Below are the code and all the weights of a small trained network. Each question names an input and a class and asks about switching units off, where a switched-off unit gives its printed mean instead of its output.

import numpy as np


def w(rows, s, z=0):
    codes = np.array(rows[::2]) - 128.0
    scale = np.full(codes.shape[1], s)
    scale[-1] = z or s
    return codes * scale


def f(y):
    return y / 2 * (1 + np.tanh(0.7978845608 * (y + 0.044715 * y**3)))


def log_softmax(a):
    a = a - a.max(-1, keepdims=True)
    return a - np.log(np.exp(a).sum(-1, keepdims=True))


def net(x, mask):
    res = np.array(x, float).reshape(1, 4) / 4 @ E
    y = f(res @ A[0][:, :-1].T + A[0][:, -1])
    res = res + np.where(mask, y, B[0][:, -1]) @ B[0][:, :-1]
    return log_softmax(res[-1] @ U[:, :-1].T + U[:, -1])


A, B = {}, {}
E = w([
[115,108,48,40,196,168,126],'x0',
[129,128,127,130,126,127,127],'x1',
[69,112,2,193,165,158,68],'x2',
[207,165,254,149,232,88,190],'x3',
],0.0096)
A[0] = w([
[127,119,169,6,75,134,146,79],'n0',
[127,124,150,160,229,134,139,6],'n1',
[123,127,141,113,24,127,123,32],'n2',
[135,129,171,124,105,117,129,108],'n3',
[122,121,166,182,116,141,149,94],'n4',
[122,123,139,223,78,129,129,47],'n5',
[125,134,130,205,162,123,117,1],'n6',
[146,141,162,77,149,118,134,59],'n7',
],0.021,0.0099)
B[0] = w([
[178,229,114,234,108,54,89,250],'n0',
[178,236,111,214,68,50,89,218],'n1',
[163,125,199,168,199,128,166,214],'n2',
[58,50,91,27,144,203,143,194],'n3',
[80,20,95,51,163,192,142,182],'n4',
[192,252,114,203,97,51,102,208],'n5',
[119,65,230,136,167,175,171,156],'n6',
[77,15,166,84,148,204,163,199],'n7',
],0.013,0.012)
U = w([
[168,114,220,146,184,104,168,251],'0',
[152,178,56,144,73,70,54,87],'1',
[18,20,58,7,137,201,135,3],'2',
],0.011,0.0052)

Each question gives the input, the list of numbers given to net, and the class t.
The units are the neurons (one row each of A and B). Each row of codes is followed by its name. A weight is (code - 128) times the scale printed after its matrix; where a second scale follows, it is the last column's (A, B and U).
mask holds one flag per neuron, in row order. A switched-off neuron (its flag False) gives its mean, the last column of its row in B, instead of its output. The means were averaged over made-up inputs and are rounded, as every weight is.
A unit's drop is (log p(t) with every unit on - log p(t) with that unit switched off) / (log p(t) with every unit on - log p(t) with every unit switched off).
The circuit of an input: a set's keep is (log p(t) with only the set's units on - log p(t) with every unit switched off) / (log p(t) with every unit on - log p(t) with every unit switched off). Starting from all 8 units, units are removed one at a time, each time the one whose removal leaves the highest keep (on an exact tie, the one counted first), for as long as the keep stays at least 0.8.
units of the circuit, in order: the units of the circuit, biggest drop first
k most important neurons: the k neurons with the biggest drops, biggest first
drop of u: that unit's drop, to one decimal
input [3,-3,-7,-1], class 1: most important neuron	(n0)
input [5,-1,5,0], class 2: 2 most important neurons	(n0; n1)
input [-2,6,-1,-5], class 0: 3 most important neurons	(n2; n1; n0)
input [8,0,1,4], class 1: 3 most important neurons	(n1; n2; n6)
input [-8,-6,6,1], class 0: 4 most important neurons	(n6; n1; n0; n5)
input [7,3,2,4], class 1: 2 most important neurons	(n1; n2)
input [0,0,0,-6], class 0: 2 most important neurons	(n3; n2)
input [3,-1,5,-7], class 2: 3 most important neurons	(n0; n5; n1)
input [-8,-5,-2,2], class 2: 3 most important neurons	(n4; n3; n0)
input [-1,3,-7,7], class 2: 2 most important neurons	(n3; n7)
input [-1,-4,-8,-6], class 0: 3 most important neurons	(n2; n1; n5)
input [8,3,3,-2], class 2: 3 most important neurons	(n0; n1; n5)
input [0,5,-1,-4], class 0: drop of n5	0.7
input [3,-2,-6,-2], class 1: drop of n0	3.2
input [7,8,6,6], class 1: units of the circuit, in order	(n1)
input [-3,-6,-7,-7], class 0: drop of n0	0.0
